Below are the code and all the weights of a small trained network. Each question names an input and a class and asks about switching units off, where a switched-off unit gives its printed mean instead of its output.

import numpy as np


def w(rows, s, z=0):
    codes = np.array(rows[::2]) - 128.0
    scale = np.full(codes.shape[1], s)
    scale[-1] = z or s
    return codes * scale


def norm(h):
    return h / np.sqrt((h * h).mean(-1, keepdims=True) + 1e-5)


def f(y):
    return np.maximum(y, 0)


def log_softmax(a):
    a = a - a.max(-1, keepdims=True)
    return a - np.log(np.exp(a).sum(-1, keepdims=True))


def net(x, mask):
    res = np.array(x, float).reshape(1, 3) / 4 @ E
    u = 0
    for l in range(2):
        y = f(norm(res) @ A[l][:, :-1].T + A[l][:, -1])
        res = res + np.where(mask[u : u + 16], y, B[l][:, -1]) @ B[l][:, :-1]
        u += 16
    return log_softmax(norm(res)[-1] @ U[:, :-1].T + U[:, -1])


A, B = {}, {}
E = w([
[169,217,197,133,86,167,143,93,239,196,84],'x0',
[69,113,140,219,117,113,161,3,133,43,66],'x1',
[62,114,151,164,177,193,186,62,77,239,199],'x2',
],0.002)
A[0] = w([
[134,148,128,171,132,152,121,33,107,134,120,92],'L0N1',
[103,87,112,166,124,90,163,97,144,97,162,177],'L0N2',
[119,59,144,188,95,155,86,130,53,165,132,73],'L0N3',
[114,112,163,126,127,193,126,170,105,195,198,76],'L0N4',
[183,135,98,95,144,186,114,127,144,133,86,45],'L0N5',
[133,107,139,204,156,143,183,60,163,186,161,106],'L0N6',
[124,158,116,139,124,92,117,116,133,91,73,73],'L0N7',
[97,96,110,120,82,48,95,168,98,80,130,135],'L0N8',
[175,140,117,145,128,150,155,139,176,115,139,163],'L0N9',
[159,138,103,74,115,133,96,212,164,106,116,68],'L0N10',
[93,115,203,154,92,130,99,121,147,135,87,84],'L0N11',
[129,152,131,159,128,143,136,106,145,166,84,83],'L0N12',
[178,55,89,64,149,142,85,171,6,154,133,47],'L0N13',
[108,61,84,135,144,151,139,122,122,172,161,149],'L0N14',
[243,181,172,95,109,168,105,116,156,183,165,54],'L0N15',
[100,134,102,113,65,64,100,122,170,67,101,247],'L0N16',
],0.0025,0.0014)
B[0] = w([
[211,148,192,121,141,59,112,148,71,152,147,180],'L0N1',
[200,161,115,95,157,7,116,121,106,229,115,192],'L0N2',
[90,191,124,89,69,190,76,184,195,90,116,159],'L0N3',
[112,181,176,161,181,44,111,96,129,43,89,184],'L0N4',
[71,81,125,101,143,91,155,74,135,141,127,146],'L0N5',
[90,162,168,87,174,185,51,175,136,57,87,197],'L0N6',
[135,113,182,137,212,114,102,151,115,147,162,174],'L0N7',
[121,107,103,47,47,162,163,34,151,154,78,210],'L0N8',
[119,87,69,70,95,128,128,95,61,122,100,170],'L0N9',
[68,176,215,158,232,112,143,103,115,107,128,200],'L0N10',
[127,142,63,113,113,82,132,114,61,135,136,164],'L0N11',
[124,42,47,70,92,108,117,81,107,147,100,162],'L0N12',
[159,88,138,165,72,81,169,15,129,183,68,208],'L0N13',
[100,207,139,52,154,157,74,109,121,99,81,177],'L0N14',
[149,72,75,142,98,67,132,36,56,122,103,203],'L0N15',
[74,155,212,109,172,165,101,108,87,164,150,252],'L0N16',
],0.002,0.0029)
A[1] = w([
[180,126,85,125,140,130,140,202,138,165,180,6],'L1N1',
[78,108,136,181,166,218,179,133,94,183,191,81],'L1N2',
[105,48,4,140,136,138,150,165,66,64,185,34],'L1N3',
[175,137,108,159,51,189,173,111,236,177,111,33],'L1N4',
[76,93,120,212,107,131,182,105,130,56,114,101],'L1N5',
[127,115,151,51,162,83,93,125,101,146,116,117],'L1N6',
[143,106,126,118,96,113,88,201,194,29,110,1],'L1N7',
[122,71,112,133,123,140,220,86,142,173,113,207],'L1N8',
[117,173,182,122,123,130,122,104,141,153,78,178],'L1N9',
[164,124,120,119,137,151,140,197,159,202,191,74],'L1N10',
[144,89,81,89,149,101,109,196,82,155,175,173],'L1N11',
[154,136,90,113,83,61,116,123,115,65,66,127],'L1N12',
[83,144,135,180,121,168,148,139,198,91,118,202],'L1N13',
[124,134,88,164,155,140,81,96,102,77,134,137],'L1N14',
[140,161,141,101,117,116,123,163,163,188,126,139],'L1N15',
[155,172,147,111,90,163,114,162,190,143,102,117],'L1N16',
],0.0039,0.0011)
B[1] = w([
[169,175,170,222,123,60,157,56,83,35,116,143],'L1N1',
[99,175,155,59,172,186,80,212,216,72,77,174],'L1N2',
[139,79,89,60,62,158,150,117,187,225,90,186],'L1N3',
[100,21,26,57,82,115,134,147,76,192,96,167],'L1N4',
[227,166,176,150,128,66,109,148,143,179,132,183],'L1N5',
[141,150,76,159,91,168,118,153,150,84,159,245],'L1N6',
[2,187,189,101,243,240,120,124,162,174,173,176],'L1N7',
[152,154,112,118,121,96,81,213,141,59,146,169],'L1N8',
[133,78,74,114,113,101,141,178,123,105,163,245],'L1N9',
[136,124,144,189,118,87,123,94,133,47,103,154],'L1N10',
[151,130,179,200,112,68,153,44,134,135,79,192],'L1N11',
[88,162,148,131,189,190,131,157,117,174,159,254],'L1N12',
[183,83,96,98,158,108,97,192,20,126,201,152],'L1N13',
[194,129,133,138,62,123,165,150,160,149,134,179],'L1N14',
[118,102,189,161,153,78,117,76,92,94,88,180],'L1N15',
[93,77,77,147,118,159,168,81,96,165,136,179],'L1N16',
],0.0031,0.004)
U = w([
[52,196,198,73,237,218,83,167,152,118,107,187],'0',
[141,32,45,58,39,101,146,95,107,221,63,182],'1',
[216,164,222,225,138,2,124,73,91,96,86,168],'2',
[152,159,25,146,81,135,108,199,85,25,227,109],'3',
[141,88,148,202,94,158,206,180,181,122,184,3],'4',
[146,90,136,214,101,179,204,164,170,118,168,33],'5',
[149,100,154,185,102,158,217,162,155,116,183,36],'6',
],0.0068,0.0034)

Each question gives the input, the list of numbers given to net, and the class t.
The units are the neurons (one row each of A and B). Each row of codes is followed by its name. A weight is (code - 128) times the scale printed after its matrix; where a second scale follows, it is the last column's (A, B and U).
mask holds one flag per neuron, layer by layer. A switched-off neuron (its flag False) gives its mean, the last column of its row in B, instead of its output. The means were averaged over made-up inputs and are rounded, as every weight is.
A unit's drop is (log p(t) with every unit on - log p(t) with that unit switched off) / (log p(t) with every unit on - log p(t) with every unit switched off).
The circuit of an input: a set's keep is (log p(t) with only the set's units on - log p(t) with every unit switched off) / (log p(t) with every unit on - log p(t) with every unit switched off). Starting from the 12 units with the biggest drops (on a tie, the unit counted first), units are removed one at a time, each time the one whose removal leaves the highest keep (on an exact tie, the one counted first), for as long as the keep stays at least 0.8.
circuit, biggest first: the units of the circuit, biggest drop first
unit that matters most: the unit with the biggest drop
top k neurons: the k neurons with the biggest drops, biggest first
k most important neurons of layer l: the k neurons of layer l with the biggest drops, biggest first
input [-1,-4,-2], class 2: circuit, biggest first : (L1N11)
input [-1,3,0], class 3: top 3 neurons : (L0N2; L1N11; L1N6)
input [7,-7,-6], class 1: circuit, biggest first : (L1N4; L1N16)
input [6,2,-6], class 0: top 2 neurons : (L1N7; L0N13)
input [2,-5,4], class 2: circuit, biggest first : (L1N12; L1N10; L1N15)
input [-2,-8,-6], class 2: circuit, biggest first : (L1N11; L1N1)
input [-7,7,6], class 1: 3 most important neurons of layer 0 : (L0N16; L0N10; L0N4)
input [5,-5,-6], class 0: 3 most important neurons of layer 0 : (L0N10; L0N13; L0N8)
input [6,-8,7], class 2: circuit, biggest first : (L1N10; L1N15; L1N1)
input [1,-2,-2], class 3: top 2 neurons : (L1N6; L1N7)
input [4,-5,3], class 2: 2 most important neurons of layer 0 : (L0N8; L0N13)
input [8,-8,7], class 1: 2 most important neurons of layer 0 : (L0N16; L0N15)
input [-1,0,-1], class 3: top 2 neurons : (L1N8; L1N3)
input [-8,0,1], class 1: unit that matters most : L1N3
input [7,-2,-6], class 1: 2 most important neurons of layer 0 : (L0N6; L0N4)
input [0,3,0], class 3: 4 most important neurons of layer 1 : (L1N11; L1N6; L1N15; L1N5)
input [1,5,5], class 0: 3 most important neurons of layer 1 : (L1N2; L1N11; L1N15)
input [8,-3,-6], class 1: top 2 neurons : (L1N4; L1N16)
input [-2,0,3], class 3: 2 most important neurons of layer 0 : (L0N16; L0N4)
input [-5,5,8], class 0: circuit, biggest first : (L1N2)
input [4,3,0], class 1: 2 most important neurons of layer 0 : (L0N10; L0N4)
